Here is a tiny trained network, its code and every weight. The questions are about switching its units off for an input and a class, where a switched-off unit gives its printed mean instead of its output.

import numpy as np


def w(rows, s, z=0):
    codes = np.array(rows[::2]) - 128.0
    scale = np.full(codes.shape[1], s)
    scale[-1] = z or s
    return codes * scale


def norm(h):
    return h / np.sqrt((h * h).mean(-1, keepdims=True) + 1e-5)


def f(y):
    return y / 2 * (1 + np.tanh(0.7978845608 * (y + 0.044715 * y**3)))


def log_softmax(a):
    a = a - a.max(-1, keepdims=True)
    return a - np.log(np.exp(a).sum(-1, keepdims=True))


def net(x, mask):
    res = np.array(x, float).reshape(1, 3) / 4 @ E
    u = 0
    for l in range(4):
        y = f(norm(res) @ A[l][:, :-1].T + A[l][:, -1])
        res = res + np.where(mask[u : u + 3], y, B[l][:, -1]) @ B[l][:, :-1]
        u += 3
    return log_softmax(norm(res)[-1] @ U[:, :-1].T + U[:, -1])


A, B = {}, {}
E = w([
[192,75,130,144,106,198,111,141,68,118,154],'x0',
[136,123,250,111,117,83,155,133,100,87,101],'x1',
[138,98,124,136,98,147,114,171,149,148,104],'x2',
],0.011)
A[0] = w([
[144,135,126,139,25,171,129,141,127,187,94,2],'L0N1',
[136,200,104,74,122,178,111,2,78,44,120,103],'L0N2',
[147,123,142,133,75,145,99,141,179,154,83,14],'L0N3',
],0.0075,0.0014)
B[0] = w([
[20,139,155,189,96,76,230,203,171,220,153,195],'L0N1',
[10,133,142,207,87,97,137,250,141,230,155,253],'L0N2',
[17,254,203,129,165,148,26,172,117,160,164,166],'L0N3',
],0.008,0.0038)
A[1] = w([
[52,133,150,132,54,161,198,44,253,132,51,72],'L1N1',
[74,122,22,59,242,154,129,120,148,181,98,131],'L1N2',
[192,118,219,81,104,98,173,102,137,107,140,255],'L1N3',
],0.0055,0.0022)
B[1] = w([
[121,151,85,117,229,236,181,161,122,2,180,194],'L1N1',
[103,25,118,132,141,148,162,120,111,165,72,248],'L1N2',
[94,108,45,173,96,95,86,119,124,111,115,252],'L1N3',
],0.0085,0.0036)
A[2] = w([
[110,177,132,156,136,124,101,137,107,140,171,160],'L2N1',
[137,133,170,128,75,254,53,124,32,113,192,3],'L2N2',
[237,197,119,160,47,143,92,164,115,155,191,154],'L2N3',
],0.0068,0.00043)
B[2] = w([
[31,118,151,29,5,201,135,87,120,119,87,180],'L2N1',
[105,173,95,86,205,133,108,107,157,151,107,254],'L2N2',
[57,169,77,48,182,121,207,99,116,30,157,204],'L2N3',
],0.012,0.0038)
A[3] = w([
[132,161,35,149,163,162,130,52,213,209,200,53],'L3N1',
[111,158,239,152,181,2,125,101,88,98,40,144],'L3N2',
[80,64,57,193,12,226,144,84,133,98,58,254],'L3N3',
],0.0051,0.0019)
B[3] = w([
[254,117,173,81,76,192,19,139,82,153,139,221],'L3N1',
[223,76,75,142,120,216,81,116,124,222,147,243],'L3N2',
[172,167,238,171,74,16,161,75,117,42,137,254],'L3N3',
],0.0093,0.0046)
U = w([
[236,85,106,178,92,117,62,83,140,168,122,118],'0',
[128,166,87,77,233,149,130,127,160,87,125,226],'1',
[62,150,154,149,97,131,107,184,116,251,152,8],'2',
[135,163,194,141,107,46,184,141,124,29,152,139],'3',
],0.014,0.0014)

Each question gives the input, the list of numbers given to net, and the class t.
The units are the neurons (one row each of A and B). Each row of codes is followed by its name. A weight is (code - 128) times the scale printed after its matrix; where a second scale follows, it is the last column's (A, B and U).
mask holds one flag per neuron, layer by layer. A switched-off neuron (its flag False) gives its mean, the last column of its row in B, instead of its output. The means were averaged over made-up inputs and are rounded, as every weight is.
A unit's drop is (log p(t) with every unit on - log p(t) with that unit switched off) / (log p(t) with every unit on - log p(t) with every unit switched off).
The circuit of an input: a set's keep is (log p(t) with only the set's units on - log p(t) with every unit switched off) / (log p(t) with every unit on - log p(t) with every unit switched off). Starting from all 12 units, units are removed one at a time, each time the one whose removal leaves the highest keep (on an exact tie, the one counted first), for as long as the keep stays at least 0.8.
units of the circuit, in order: the units of the circuit, biggest drop first
unit that matters most: the unit with the biggest drop
k most important neurons: the k neurons with the biggest drops, biggest first
top k neurons in layer l: the k neurons of layer l with the biggest drops, biggest first
input [-8,-8,-7], class 0: units of the circuit, in order : (L3N1, L2N3)
input [-7,-6,6], class 1: units of the circuit, in order : (L1N1)
input [4,-4,-5], class 2: top 2 neurons in layer 3 : (L3N2, L3N1)
input [8,-2,8], class 1: 2 most important neurons : (L2N3, L0N2)
input [-8,-8,6], class 0: units of the circuit, in order : (L3N1, L0N2)
input [-3,1,1], class 3: top 2 neurons in layer 1 : (L1N1, L1N3)
input [-3,-3,3], class 3: top 2 neurons in layer 2 : (L2N2, L2N3)
input [5,-3,1], class 1: 2 most important neurons : (L2N3, L1N2)
input [7,7,-2], class 0: 3 most important neurons : (L3N2, L1N1, L0N3)
input [4,-3,3], class 1: 4 most important neurons : (L0N2, L2N3, L1N3, L1N2)
input [4,4,2], class 0: 2 most important neurons : (L1N1, L2N1)
input [-1,7,-8], class 2: units of the circuit, in order : (L0N2, L3N2)
input [5,5,-5], class 0: 3 most important neurons : (L0N3, L3N2, L1N1)
input [7,2,0], class 1: unit that matters most : L2N2
input [4,-2,2], class 1: units of the circuit, in order : (L1N2, L2N3)
input [2,-1,-2], class 3: 2 most important neurons : (L0N2, L2N1)
input [-6,-7,-8], class 2: 3 most important neurons : (L0N2, L3N2, L2N3)
input [3,-3,-6], class 2: 2 most important neurons : (L0N2, L1N3)
input [-2,-2,-5], class 2: 2 most important neurons : (L0N2, L1N3)
input [3,3,-4], class 2: unit that matters most : L0N2
input [1,-3,0], class 3: 3 most important neurons : (L3N3, L2N2, L3N2)
input [-3,-4,1], class 0: 4 most important neurons : (L2N1, L3N1, L2N3, L0N1)
input [6,0,-5], class 1: top 2 neurons in layer 2 : (L2N2, L2N3)
input [-5,5,-2], class 0: top 2 neurons in layer 2 : (L2N3, L2N2)
